What can hang from each mark:
F: J
D: G
W: F U
G: D Q Y
Q: G W
V: B F J
P: F M
B: D G P Q Y
U: F
J: F M U V W
M: D Q U

Every row comes from one small tree of marks. The marks that hang from a mark follow it in brackets, in alphabetical order. Every link used is in the known rows. Which tree was each row made from?
Known rows:
F[J[M[Q] U V[B] W]]: 1.434 0.342 -1.434 0.535 -2.244 -1.245 -0.948 -0.663 1.034 1.978 -1.636
 0.103 -2.135 -1.424 -0.828 1.075 -2.339 -0.035 1.551 0.260 -0.014 3.250
 -0.325 1.053 -2.488 -0.047 -1.148 -1.866 0.205 -1.721 -0.239 1.801
 2.220 2.975 0.256 1.467 2.216 0.527 0.288 -1.241 0.931 2.177 0.531
M[D[G[Y]] Q[W] U[F]]: -0.040 8.070 0.631 -2.331 -0.751 0.091 -5.637 0.690 0.924 -0.265 -3.360
 -1.696 0.592 -2.196 0.938 0.689 -1.828 -0.983 0.796 1.755 -0.727 -2.035
 -0.503 0.160 -1.147 -2.266 1.205 5.569 -1.352 0.612 -0.566 0.849 0.322
 -0.681 -1.820 1.232 0.935 1.058 0.582 -1.605 -0.385 0.523 2.373
V[B[P Q] F]: -1.149 2.244 2.218 -2.190 5.676 -1.385 -0.015 -0.997 -2.099 0.065 -2.284
 -0.205 -1.992 1.788 -2.362 0.061 -1.560 -1.315 1.120 0.283 -0.857
 -4.546 -0.762 1.491 -0.305 -0.854 0.851 4.526 -0.709 2.526 -0.576 0.320
 -2.282 1.106 1.144 -1.650 -1.576 -0.751 -0.170 -2.970 1.942 0.178 0.216
P[F M[D Q U]]: -2.020 6.012 -0.044 -1.755 0.676 -1.473 -2.874 0.409 1.023 1.889 -0.507
 -0.246 0.467 -2.014 0.657 -1.633 -1.701 1.178 1.495 1.753 -2.170 -2.285
 0.353 0.982 -0.624 -1.007 0.968 2.555 -1.721 -0.933 -0.136 1.786 -0.182
 1.108 1.383 0.649 0.788 2.708 -0.334 -2.465 -1.523 2.103 0.041
Q[G W[F[J[M]]]]: 0.251 -1.149 -1.012 -0.570 -3.489 0.041 -1.633 1.416 0.651 -1.715 -1.237
 0.298 -1.276 0.086 1.311 -0.027 -0.337 0.497 0.534 -1.238 0.557 0.765
 -0.843 -0.822 -1.224 -2.746 -1.366 1.072 0.145 -0.861 0.995 1.222
 -0.300 0.338 -1.111 0.475 0.840 0.464 2.480 -0.484 -0.088 -0.151 0.232
P[F[J] M[D Q[G W]]]: -0.985 4.568 -0.501 -0.648 -1.877 0.389 -2.268 0.562 0.927 0.166 -0.708
 1.219 -0.943 -0.900 1.751 -1.066 -1.470 1.193 0.991 1.245 -1.460 0.822
 0.091 -0.431 -0.161 -1.679 -0.795 1.461 -1.023 -1.760 0.624 1.162 0.153
 1.283 1.185 1.189 1.650 3.354 1.396 -2.271 -1.726 1.401 -1.724
J[F M[D] W]: -0.110 3.513 -0.213 0.580 -5.486 -1.694 0.461 0.210 0.013 4.377 -4.476
 -0.082 -0.118 -3.315 -0.371 0.880 -1.987 0.403 1.101 -1.454 -0.223
 1.966 -0.555 -0.346 -3.588 -0.596 -1.942 2.259 -0.253 -3.255 -1.631
 2.010 1.566 1.417 -3.583 0.090 1.243 1.445 1.861 -2.165 -0.242 0.586
 1.400
P[F[J[V]] M]: -1.059 -1.121 -1.205 -0.435 -0.609 -1.179 -0.240 -0.778 1.420 0.607
 -0.010 1.025 -0.820 -0.898 0.364 -1.440 -1.468 1.213 1.246 1.039 -1.847
 1.240 0.085 0.034 -0.215 -0.521 0.021 -2.165 -1.380 -2.822 0.216 1.747
 -0.090 1.443 2.155 -0.312 1.026 2.781 -0.014 -2.069 -1.301 2.534 -0.850
W[F[J[V[B[Q]]]] U]: 0.145 -2.527 -2.165 0.272 1.509 -1.795 0.791 -2.491 -0.766 0.985 -0.914
 -0.030 -0.121 1.097 -0.301 -0.365 -1.435 -1.010 1.456 1.197 -1.046
 -1.066 -0.971 0.791 -0.809 -2.272 0.095 0.406 -0.041 0.669 -0.637 1.133
 -1.492 0.424 0.609 0.185 0.149 -1.341 1.244 -0.590 -0.061 1.357 -0.069
W[F[J[V[B]]] U]: 0.348 -2.110 -2.443 0.500 1.139 -2.012 0.550 -1.968 -0.397 0.715 -0.811
 -0.264 -0.092 0.995 -0.619 -0.441 -1.433 -0.802 1.609 1.029 -0.921
 -0.608 -0.974 0.660 -1.011 -2.100 0.068 0.356 -0.248 0.191 -0.626 1.347
 -1.148 0.305 0.607 0.186 0.176 -1.022 1.158 -0.283 -0.074 1.753 -0.216
V[B[D G Y] F J[W]]: -1.613 7.325 2.166 -2.950 0.578 -1.952 1.655 3.556 -0.590 -0.807 -0.442
 1.437 -1.388 1.615 -1.750 0.457 -1.715 -2.860 1.706 0.025 0.940 -0.253
 -0.209 -0.606 -1.517 0.215 -0.537 4.141 -0.480 3.684 0.015 0.916 -1.601
 0.279 1.689 -1.845 0.158 0.726 1.444 -1.280 -0.636 0.309 -1.185
D[G[Q Y]]: 0.434 -0.142 -1.192 -2.368 -0.485 0.831 -2.485 -2.040 -0.642 -0.177
 -3.690 -1.327 -1.370 -0.648 1.062 0.734 -0.155 -0.749 0.374 2.768
 -0.103 1.688 -1.085 0.438 -0.340 -2.303 0.096 2.663 -0.276 2.078 1.002
 0.667 0.239 -1.379 1.251 -0.415 -0.595 1.248 -1.171 -2.681 0.582 0.435
 0.652
V[J[F M]]: -0.819 -0.735 0.978 0.695 -2.320 -0.154 0.567 1.860 0.541 1.510 -2.724
 -0.872 -2.027 -0.637 0.022 0.326 -0.822 -1.466 1.536 0.167 -0.401 1.060
 -0.499 -1.303 -0.181 -2.270 -1.371 2.242 -0.506 -0.090 -1.019 2.424
 -1.545 0.890 -0.031 -0.839 0.844 1.970 -1.148 -2.141 0.369 1.711 1.135
V[B[G P[F[J]] Q Y]]: -0.919 3.727 1.863 -5.466 4.043 -1.766 0.129 -0.271 -1.997 -0.467 -2.400
 0.468 -2.288 -0.241 -0.651 -0.704 -1.180 -1.715 0.922 0.916 -1.041
 -1.461 -0.509 1.650 1.967 0.294 0.510 2.688 0.181 3.612 0.995 0.188
 -1.619 2.146 1.462 -0.676 -0.043 -0.843 -0.356 -2.147 0.450 0.050
 -0.590
F[J[V[B[Q Y]] W]]: 0.926 -0.841 -1.101 -0.674 -0.740 -0.654 -0.431 -0.631 0.521 0.219
 -2.252 -0.066 -2.246 -1.451 -0.961 0.026 -2.051 -0.757 1.072 0.525
 0.233 3.384 -0.981 0.568 -1.647 0.606 -1.190 -2.493 -0.119 0.305 -0.876
 0.912 1.453 2.729 0.338 -0.339 1.284 -0.071 1.485 -0.360 0.118 1.308
 0.554
Q[G[D Y] W[F[J] U]]: 1.129 -0.687 -1.056 -1.431 -2.998 1.059 0.363 -0.458 -0.017 -0.709 0.115
 1.037 0.141 -0.229 1.033 1.207 0.142 0.276 0.214 0.036 0.287 1.939
 -0.982 -0.640 -2.536 -3.395 -0.180 1.910 -0.364 0.469 2.159 0.716
 -0.297 -1.315 -1.631 1.062 0.717 -2.000 3.366 0.916 2.509 -0.427 0.107
W[F[J[M[D] V]] U]: 0.504 -1.249 -2.670 1.029 -0.529 -2.161 1.331 -2.430 -0.395 2.036 -1.794
 0.380 0.260 -0.051 0.168 -0.211 -1.483 -0.554 1.344 0.954 -0.992 0.051
 -0.646 0.078 -1.107 -2.260 -0.087 1.072 -0.207 -1.227 -1.344 1.659
 -0.799 0.380 -0.532 0.431 0.650 -0.137 1.732 -0.743 -0.727 2.076 -0.148
W[F[J[M]] U]: 0.384 -2.825 -3.024 0.591 0.562 -2.060 0.151 -2.624 -1.021 1.578 -1.808
 0.235 0.282 0.244 0.626 -0.747 -1.077 -0.589 1.512 1.117 -0.878 -1.644
 -0.824 0.330 -0.903 -2.859 -0.358 1.532 -0.010 -0.496 -0.951 1.502
 -1.593 -0.489 0.359 0.374 0.171 -0.340 1.085 -1.111 -0.012 1.735 -0.203
F[J[M[Q] V W]]: 1.148 -1.177 -2.447 0.871 -3.329 -0.440 -0.181 -1.686 0.442 1.203 -3.116
 0.381 -1.915 -2.096 -0.201 0.333 -2.225 0.092 0.954 0.432 -0.019 4.429
 -0.692 0.394 -2.051 -0.163 -1.457 -1.367 0.019 -1.584 -1.331 1.580
 2.207 2.378 -0.637 0.244 1.866 1.158 1.230 -1.830 -0.142 2.198 0.670
D[G[Q[W[F[J[V]]]] Y]]: 0.508 -1.627 -1.492 -1.324 -1.394 0.687 -1.615 -1.535 0.035 -0.851
 -2.595 -0.840 -1.024 -0.106 0.948 1.116 -0.540 -0.955 0.170 2.580 0.437
 2.379 -1.051 0.174 -0.704 -2.937 -0.115 0.734 -0.210 0.713 1.669 0.587
 0.467 -1.629 0.843 -0.308 -0.046 1.135 -0.323 -2.048 0.272 0.236 0.781
P[F M[D U]]: -1.929 5.035 -0.115 -1.959 0.734 -2.176 -2.337 0.883 1.842 2.062 -0.085
 -0.252 0.598 -2.133 0.320 -1.704 -1.200 1.155 1.468 1.249 -1.959 -1.961
 0.399 0.246 -0.604 -0.780 0.859 1.205 -2.012 -1.684 -0.467 1.991 -0.185
 1.251 1.104 -0.048 0.581 2.477 -0.076 -1.362 -1.408 1.906 0.214
F[J[V[B]]]: 1.085 -0.581 -1.012 -0.096 -0.122 0.092 -0.642 0.254 1.088 -0.597 -2.708
 -0.926 -2.827 -0.435 -0.848 -0.139 -1.804 -0.653 1.159 0.876 0.082
 2.739 -0.793 -0.007 -0.160 0.114 -1.191 -1.049 -0.485 0.363 -1.314
 1.168 0.894 2.637 0.731 -0.861 0.787 0.809 0.267 -0.296 0.212 2.304
 -0.030
P[F[J[M[Q] U]]]: -0.986 -0.285 -0.742 -0.379 0.645 -1.580 -2.206 -0.590 0.066 2.122
 -1.751 0.927 -0.936 -0.186 0.799 -0.902 -1.615 0.493 1.613 0.739 -1.376
 -0.376 -0.346 0.408 0.058 -1.401 -0.544 0.791 -0.280 -1.377 0.354 1.590
 -0.128 0.799 0.936 0.514 0.953 1.974 -0.288 -1.997 0.950 3.349 0.749
P[F M[Q[G W]]]: -1.998 1.466 -0.149 -1.664 -1.650 -0.712 -2.599 -0.189 0.204 -0.339
 0.380 0.792 -0.669 -0.749 1.304 -1.302 -0.875 2.054 1.071 0.225 -1.773
 -0.234 -0.204 0.600 -0.666 -1.625 0.420 1.288 -1.101 -1.603 1.731 1.342
 -0.672 0.820 1.780 0.544 0.919 2.307 0.298 -2.838 -0.603 1.092 -0.851
W[F[J[M[Q] V]] U]: 0.423 -2.703 -2.837 1.004 -0.438 -1.895 0.989 -3.058 -0.982 1.511 -1.551
 0.401 0.147 0.203 0.200 -0.288 -1.614 -0.450 1.416 1.073 -1.150 -0.322
 -0.737 0.711 -1.189 -2.473 0.075 1.093 0.043 -0.845 -0.674 1.610 -1.143
 0.026 0.139 0.751 0.643 -0.289 1.107 -1.484 -0.372 2.116 -0.045
W[F[J[U V[B[D[G]]]]]]: 0.210 -0.722 -1.455 0.238 0.491 -1.182 0.384 0.910 1.004 0.599 -2.492
 -0.491 -0.392 1.470 0.482 0.304 -1.881 -0.427 1.426 0.531 0.023 -0.960
 -0.553 0.482 -0.758 -1.285 -0.357 0.061 0.236 -0.260 -0.660 1.389 0.225
 0.029 0.287 -0.462 0.294 0.797 1.086 -1.304 -1.285 1.951 0.017
F[J[M[Q[G W]] U V]]: 1.343 -1.456 -0.598 0.475 -3.455 -0.322 -1.604 -0.709 1.293 0.349 -1.814
 0.392 -2.257 -0.972 0.394 0.912 -1.732 0.403 1.002 0.247 -0.342 3.023
 -0.144 0.064 -0.700 -1.069 -0.928 -0.432 0.295 -2.269 -0.241 1.868
 0.906 2.682 -0.101 1.793 2.409 1.093 0.105 -0.944 0.796 2.564 0.747
Q[G[D Y] W[F[J[M]]]]: 1.222 -0.318 -0.782 -1.299 -3.723 1.767 1.273 1.195 0.313 -0.393 -1.257
 1.084 -0.569 -0.944 1.653 1.217 -0.151 0.431 -0.034 -0.508 0.928 1.963
 -0.722 -0.686 -2.704 -2.646 -0.694 1.482 -0.339 -0.168 2.182 0.888
 0.562 -1.308 -1.981 0.236 0.565 -0.436 3.237 -0.375 1.640 -0.216 0.170
G[D Q[W[F U]] Y]: 0.046 -1.078 -0.335 -2.018 -0.251 1.238 1.606 -2.413 -1.162 1.305 0.543
 -0.414 0.373 -0.757 0.898 0.922 -0.484 0.108 -0.122 2.603 0.572 1.037
 -1.402 0.604 -2.439 -2.520 0.526 2.705 -1.383 2.427 1.734 0.147 -0.060
 -2.292 -0.572 -1.409 -0.276 -2.538 0.287 0.256 4.441 1.005 0.930
D[G[Q[W[F[J] U]] Y]]: 0.513 -1.446 -1.814 -1.574 -0.665 0.421 -2.486 -2.288 -0.526 -0.662
 -2.369 -0.833 -0.650 0.075 1.142 0.910 -0.194 -1.119 0.363 2.964 0.277
 1.383 -1.142 0.121 -0.565 -3.635 -0.204 1.698 -0.113 1.218 1.700 0.447
 -0.251 -2.081 1.230 0.155 -0.176 0.608 -0.409 -1.755 0.884 -0.105 0.488
F[J[U V W]]: 0.925 -2.561 -1.373 0.687 -1.768 -1.600 -2.447 -0.895 2.214 0.570 -1.074
 -0.086 -1.340 -0.693 -0.876 0.401 -1.852 0.439 1.312 0.337 -0.417 3.748
 -0.832 0.499 -1.521 -0.224 -0.731 -2.471 -0.097 -1.786 -1.836 1.779
 2.147 3.026 -0.489 0.810 2.085 -0.384 0.915 0.490 0.854 2.721 1.713
M[D[G] Q[W[F]] U]: -0.866 7.496 -0.223 -1.154 0.189 -0.736 -5.658 1.802 1.062 0.163 -3.674
 -2.066 0.558 -1.067 0.795 0.394 -1.762 -0.795 0.934 1.943 0.274 -2.134
 -0.578 0.514 -0.918 -3.057 0.394 4.908 -0.429 1.381 -0.857 1.101 0.515
 -0.020 -1.235 1.019 0.783 1.503 1.477 -1.220 -1.592 0.513 1.789
M[D Q[W] U]: -0.827 7.154 0.846 -1.432 0.063 -0.829 -5.912 1.751 1.192 0.141 -2.595
 -2.379 -0.339 -2.121 0.212 -0.371 -1.880 -0.020 0.988 1.557 0.062
 -1.501 -0.677 0.761 -0.449 -1.673 0.196 5.157 -1.066 1.290 -2.057 1.068
 0.815 2.006 -1.520 0.311 1.147 0.326 0.639 0.289 0.511 1.554 2.350

Write each row's tree:
0.237 3.977 -0.135 -0.763 -3.102 -2.048 0.579 0.203 1.612 2.882 -2.975
 -0.956 -0.997 -3.597 -0.833 0.611 -1.754 0.283 0.842 -0.143 -0.449
 2.331 0.183 -0.071 -1.607 0.410 0.506 1.032 -1.118 -2.115 -1.835 2.432
 1.510 3.128 -2.018 -0.377 1.323 1.401 0.478 -0.726 -0.592 2.388 1.871 => J[M[D U] V]
-1.103 5.191 0.645 -4.160 3.238 -2.068 -0.708 0.820 -0.603 -0.568 -1.942
 -0.810 -2.135 0.630 -1.582 -0.475 -0.844 -0.671 1.239 0.244 -0.990
 -0.401 -0.706 1.385 1.417 -0.081 0.476 3.417 -0.499 2.810 0.217 0.841
 -0.212 2.293 0.596 -1.419 -0.436 -0.707 -0.761 -1.748 0.889 0.692
 -0.640 => V[B[G P[F]]]
0.679 -0.830 -1.283 -2.053 -1.114 0.665 -3.146 -2.748 -0.414 -1.084
 -2.315 -0.821 -0.861 -0.261 1.104 0.931 -0.304 -1.101 0.360 2.643
 -0.157 1.512 -1.151 -0.373 -0.433 -3.089 -0.055 1.947 -0.491 0.983
 1.404 0.384 -0.483 -1.829 0.977 0.210 0.116 0.565 -0.747 -1.754 1.217
 -0.026 0.662 => D[G[Q[W[U[F[J]]]] Y]]
-0.447 1.035 2.082 -1.744 1.555 -2.338 1.294 -0.494 -0.556 -0.552 -1.660
 -0.172 -1.905 -0.205 -3.081 0.254 -2.012 -0.344 1.060 -0.555 -0.750
 0.267 -0.643 1.190 -1.094 1.020 1.652 1.381 -1.099 -0.234 -0.262 1.178
 -0.730 2.120 0.498 -1.270 -0.224 0.033 0.296 -1.422 0.707 1.962 0.748 => J[V[B[P Y] F]]
0.655 0.157 -2.744 0.509 -0.536 -1.096 0.110 -2.289 -1.203 1.618 -2.205
 0.497 0.102 0.188 1.011 -0.394 -1.188 -0.586 1.404 1.101 -1.086 -1.138
 -0.667 0.170 -1.038 -2.947 -0.570 3.093 0.228 0.106 -0.705 1.462 -1.303
 -0.295 -0.171 1.449 0.542 0.082 1.749 -1.538 -0.743 1.411 -0.725 => W[F[J[M[D Q[G]]]] U]
0.410 -1.372 -0.384 -1.610 -0.271 2.237 1.810 -1.224 -0.609 0.850 -0.327
 -0.354 -0.259 -0.802 1.278 0.788 -0.853 -0.113 -0.263 2.716 1.059 1.315
 -1.293 0.424 -2.176 -2.118 -0.230 1.868 -1.279 2.366 1.566 0.099 0.589
 -2.292 -0.539 -1.780 -0.234 -1.468 0.296 -0.245 3.717 1.316 0.857 => G[D Q[W[F[J]]] Y]
-1.398 4.753 -0.166 -4.268 -2.444 -0.444 -0.171 -0.179 -0.206 -1.352
 -2.574 -0.384 -0.807 0.973 1.645 -0.397 -1.143 0.269 0.241 1.168 0.179
 1.379 -0.537 -0.379 2.098 0.403 -1.146 5.953 0.210 3.696 -2.297 0.392
 0.150 1.260 -0.671 -2.757 0.470 -0.381 -0.213 -0.648 -0.422 1.296
 -0.765 => B[D G[Q]]
0.527 -1.719 -1.750 0.528 -0.369 -0.671 -0.547 -0.013 -0.089 1.097
 -2.512 0.263 -0.631 0.380 1.461 -0.431 -1.475 -0.006 1.377 0.381 -0.609
 -1.941 -0.478 0.813 -1.000 -2.148 -0.657 1.693 0.440 -0.543 -0.308
 1.786 -0.454 -0.185 0.091 0.977 0.450 1.088 0.719 -2.509 -0.939 2.140
 0.224 => W[F[J[M[Q[G]] U]]]
1.134 -1.340 -2.720 0.264 -1.930 -0.672 -1.376 -1.051 0.399 1.309 -3.445
 0.147 -1.738 -2.034 0.403 -0.312 -1.460 -0.117 1.096 0.481 0.351 2.569
 -0.817 -0.159 -1.648 -0.719 -2.073 -0.697 -0.054 -1.091 -1.723 1.438
 1.566 1.636 -0.312 -0.289 1.204 1.095 1.187 -1.292 0.368 1.651 0.434 => F[J[M W]]
-0.435 -0.318 -1.791 -1.105 -1.174 -2.781 -3.157 -2.927 -0.161 0.904
 -0.975 -0.441 0.263 -1.270 -0.695 -0.529 -1.061 0.672 1.437 -0.630
 -1.271 1.043 -1.660 0.410 -2.585 -0.673 0.336 1.162 -0.959 -0.376
 -2.064 1.240 0.402 1.258 -1.354 -0.229 0.790 -1.965 1.672 -0.189 1.394
 0.986 1.635 => J[W[U[F]]]
-0.984 5.160 0.039 -1.384 0.341 -0.587 0.532 3.917 1.101 0.800 -1.361
 -1.917 -2.434 0.689 -0.771 0.620 -1.080 -1.560 2.007 0.136 1.333 1.741
 -0.948 -0.618 -1.221 -0.188 -1.695 1.231 -0.607 3.519 -1.127 1.088
 0.900 1.872 1.111 -2.729 0.537 -0.077 0.467 -0.067 1.246 0.335 -0.529 => V[B[D] J[W]]
0.387 -0.751 -1.423 1.265 -0.546 -1.276 0.520 0.057 0.501 1.889 -2.718
 0.124 -0.473 0.008 0.915 -0.093 -2.153 -0.060 1.276 0.609 -0.577 -0.715
 -0.427 0.820 -0.987 -1.469 -0.201 0.994 0.026 -1.525 -1.292 1.847 0.394
 0.667 -0.671 0.320 0.809 1.258 1.037 -2.037 -1.419 2.930 0.520 => W[F[J[M[D Q] U V]]]
-0.709 6.918 0.289 -4.243 0.152 -0.423 -0.087 1.662 -0.478 -0.715 -2.299
 -1.477 -2.206 0.827 0.105 -0.084 -1.271 -0.636 1.007 0.768 0.747 0.121
 -0.586 0.341 0.762 0.826 -1.257 4.463 -0.190 4.403 -0.597 0.277 0.159
 1.759 0.933 -2.608 -0.247 -0.334 -0.661 -0.716 0.448 0.466 -1.690 => V[B[D G[Q]]]
-0.997 0.199 -0.806 -1.028 0.359 -1.993 -0.629 -0.049 0.309 1.239 -1.053
 0.879 -1.028 -0.780 -0.842 -0.999 -1.915 0.055 1.501 0.099 -0.838 2.041
 -0.796 0.445 -1.216 0.168 -0.471 -1.919 -0.683 -0.815 0.746 1.196 0.830
 1.338 0.745 -0.491 0.820 1.218 1.254 -0.863 0.253 2.489 0.698 => P[F[J[V[B[Y]] W]]]
0.136 1.708 -0.121 0.089 -7.874 -1.244 1.188 -0.909 0.579 2.998 -1.725
 0.051 0.137 -3.582 -2.127 1.775 -2.551 0.630 1.128 -1.958 -1.179 3.298
 0.134 0.993 -5.117 -0.350 -0.674 0.047 0.169 -3.195 1.230 2.871 1.473
 1.743 -2.930 2.715 2.260 0.629 0.624 -2.854 -0.326 0.423 2.902 => J[F M[Q[G] U] V W]
-0.614 3.329 -0.184 -0.935 1.293 -1.304 -1.073 1.756 0.557 0.679 0.241
 -1.566 -2.265 0.414 -1.698 0.249 -0.748 -2.180 2.293 0.291 -0.108 1.150
 -1.250 -0.366 -1.809 -1.218 -0.624 0.609 -1.151 2.995 -0.327 1.508
 -0.518 1.681 1.509 -0.872 0.588 -0.863 -0.091 -0.320 1.471 0.356 -0.003 => V[B J[W[U[F]]]]
0.786 1.009 0.423 -2.870 -3.854 0.924 -1.123 -1.169 0.000 -1.144 0.232
 0.630 -0.185 -1.167 0.739 1.315 0.309 0.840 0.150 -0.906 -0.469 2.296
 -1.113 -1.156 -2.428 -2.218 0.663 3.132 -1.166 0.277 1.611 0.655 -0.597
 -0.502 -2.258 0.757 0.950 -2.432 2.670 1.025 3.548 -0.437 0.764 => Q[G[D Y] W[U[F]]]
0.255 -0.463 0.124 -2.514 -0.723 1.522 0.546 -2.699 -0.948 0.983 0.315
 -0.650 -0.341 -1.353 0.648 1.080 -0.307 0.256 -0.206 2.703 0.618 2.373
 -1.409 0.303 -2.041 -2.062 0.355 2.787 -1.508 2.571 1.419 0.060 0.233
 -1.318 -0.453 -1.400 0.076 -2.546 -0.123 0.756 5.247 1.053 1.023 => G[D Q[W[U]] Y]
0.450 -1.500 0.006 -1.565 -0.170 1.787 1.242 -1.145 -0.241 1.160 0.276
 -0.295 -0.091 -0.578 1.254 1.038 -0.858 0.070 -0.097 2.670 0.883 0.958
 -1.152 0.625 -2.200 -2.240 0.013 1.725 -1.166 1.902 1.685 0.288 0.586
 -2.081 -0.442 -1.153 0.068 -1.733 -0.042 0.042 4.113 1.572 1.133 => G[D Q[W[F[J[U]]]] Y]
-1.823 5.700 -0.542 -2.106 0.473 -1.905 -2.902 0.730 1.890 1.860 -0.983
 -0.194 0.715 -1.835 0.549 -1.045 -1.001 0.715 1.370 1.586 -1.778 -1.497
 0.470 -0.127 -0.668 -1.415 0.870 1.092 -1.655 -1.514 0.174 1.956 -0.183
 0.523 1.386 0.462 0.553 3.303 0.214 -2.065 -2.298 1.212 -0.108 => P[F M[D[G] U]]
0.083 0.714 -0.865 -1.813 0.672 -1.302 -4.057 -0.371 1.579 -0.282 -1.220
 -1.465 0.224 -1.773 -0.638 -1.172 -1.710 -0.495 1.541 0.358 -1.275
 -2.530 -0.611 0.127 -1.432 -0.508 0.217 0.958 -1.356 0.270 -1.799 1.756
 -0.465 0.546 -0.589 0.272 0.658 -0.393 -0.457 -0.388 0.391 1.777 2.831 => M[U[F[J[W]]]]
